[ 27   5  -9 -18   7   2  31   3 -42  37 -28 -11 -21 -26 -21  15  -1 -58
 -14  -4  29  42  30  14   3  28 -13  -3  29  25 -36  -2 -15 -62  34 -49
   7   7] : (10)
[-22   9  -7 -34 -11 -16  37  -9 -35  41  -7 -33 -14 -36   6  13  13 -54
 -10 -10  22  11   5   1   4  47  -8 -22  26  31 -26  34 -19 -29  25 -56
  10   0] : (8)
[ 13  30   9  -5 -10  -2  20   1   2  -9  -3   5  -1 -36  11  16   2  -6
  18  11  25   2  46  -6   6  19 -21 -31 -21  23 -11  -3   8  -4  15  10
 -11  -3] : (10)
[ 41  17  -7 -17 -16   9  32  12 -14  45 -18 -19   4  14   2  11  14 -27
  10  -1  34  22  25 -12   9  13 -20 -27  14  44 -13  64   3 -24  31 -29
  14  13] : (5)
[ 22  15  -6  -4 -36  -7  19  12 -12   7 -15  11 -19 -44  17  22   2 -26
 -14  -4  37  10  17   2  26  21 -12 -64  -8  46 -24  -2  22 -20  32   8
 -33   6] : (5)
[ -4  -8  -2 -20 -15 -22  30  11 -37  35 -14 -10   2 -38  -4  18  -3 -75
 -16  -4  24  24  23   7  -6  30 -25  -6  29  48 -19  14  -3 -33  16 -41
 -13  -9] : (10)
[ 42   4  17 -32  -8   4  17  28 -20  19  -8  -2 -25 -34  -5  31   3 -32
  -2  22  42  23  19   4  -4   4 -12 -19 -17  34 -10  15  -4 -13  21 -14
 -10   8] : (5)
[-15  -7 -10   0  -9 -19  31 -31 -30  25  -6  10   1 -43  -7  18  12 -55
   4  -6  12  22   8  -3  -9  34   0 -16   7  24 -25  23 -10 -42 -15 -25
  -4  -5] : (8)
[  8   4 -23   1 -17   9  28  41 -26  14  -3   9 -20 -28 -12  32   1 -41
   3 -12  38   7  20   3  11  37 -11 -39   7  39  -4  -7   1 -16  23 -22
 -14  16] : (10)
[ 16  20  -4   7 -25 -15  23  29 -18  26   1  11  -1 -24  -1  28  -2 -22
  -4   5  21   4  12 -14   7  39 -28 -32  -7  49  -6  -6   7 -13  27  -5
  28  14] : (10)
[ 25  -6   1  -3 -15   4  17  14 -27  35 -21  37  -8 -51  12  33   8 -37
   4  -7   9  45  15   5   8  24 -12 -48 -11  31 -20  28  11 -13  -4  -4
 -20  10] : (10)
[-11  -4 -17 -11 -36 -26  38  -9 -24   0  -9   1   2 -65  30  25   7 -53
   7   9   1  -3  16  24  26  43  -4 -58 -16  53 -26  29   2 -29  -6   5
  -5  14] : (8)
[-22  -6  -6 -20 -15 -26  32 -16 -38  22   7   0 -18 -66  20  21   6 -72
   3 -13  20  -6   9   4  11  72  -7 -34  -1  37 -21  29 -10 -25  22 -44
  -1   5] : (8)
[ -2  -4 -19  -9 -18 -15  38 -21 -42 -10   0  -1   3 -74  50  24   4 -49
   3  17  10   2  21  13  -1  48 -26 -55 -13  40 -24  37  -4 -31  16   1
 -21  -7] : (8)
[ 37 -10   0  -3  -8 -16  24  11 -16 112  -2  11  -8 -38   2  20  -8 -32
   6   1   8  22  28  19   2   2 -16 -10  -1  35 -10  16   8 -21   6   3
   1   2] : (10)
[ 10  -9  -9  -6  -7  -6  28   9 -45  10   2   7   9 -43   0  26 -10 -31
  17  16  15  14   6  -7  32  49  -8 -42  -6  32  -2 -10   3 -27  21  -2
  -7   2] : (8)
[-10 -14 -16 -14 -22 -18  21  -6 -24   4  11  15 -27 -29  12 -23  18 -33
  12  -2  14  -7   2  -1  24  36 -15 -52  -8  15 -14   7  -8 -20   3  11
  -9   3] : (8)
[  6   5 -10 -18  -4  -2   6   3  -8  13  12   0  11 -30   7   8  17 -22
  -5   9  -7  11   8  -7   1  23  -9 -20  -2  12 -13  22 -13 -38   3 -15
  -4  -8] : (8)
[  9   2 -19 -19  15 -11  15  12 -37  18   3 -12  17 -28 -11  15   5 -33
   3  16  30  13  15   2  17  16  40 -31  -5  34 -21   4  11 -25   9 -10
  -2   4] : (8)
[ 10   0 -13  -4 -19 -21  33   3 -27  16  -8  45  -4 -38   8  34  -4 -43
  15  15  31  33  24   4  15  35  -7 -43  -3  46 -10   9   5 -21  14 -10
 -20  14] : (10)
[ 34  -2 -17 -12   0 -12  32   3 -38  44  -9   6 -25 -36  -5  32   9 -54
  -2  10   7   5  11 -23  11  46 -23 -44  14  26 -30  19  -1 -34  31 -32
   6 -16] : (8)
[ 19  12  32   0 -15 -11  15  -2 -19  22 -11  -1 -18 -32 -22  28  -1 -37
   2  -7  30  36  17   3  -5   6   6 -17   2  37   3  15  12 -19   2 -22
  -8   6] : (5)
[-47   5  -8 -11 -27 -19  33 -17 -28   9   4  -6  -5 -36 -13  11  -4 -25
   8  -2  22  -5  16 -10  22  38 -20 -46 -13  36  -3   4  29  -3  16  -4
  -8   5] : (6)
[ -1  -4  -7 -12  -7 -23  34  -4 -34  26  -3  -6  -9 -28   8  10  10 -40
   2   2  17  -3  21  -3  16  30 -17 -28  11  46 -29   8 -12 -13  24 -20
   5   6] : (6)
[ -7   3 -22   4 -15   7  30   7 -39  16  17  11   6 -18   0   8 -10 -23
 -10  -6  14  -8  -3   1   8  21  -2 -40   9  12  -6  -2 -15 -23 112 -23
  -6   4] : (6)
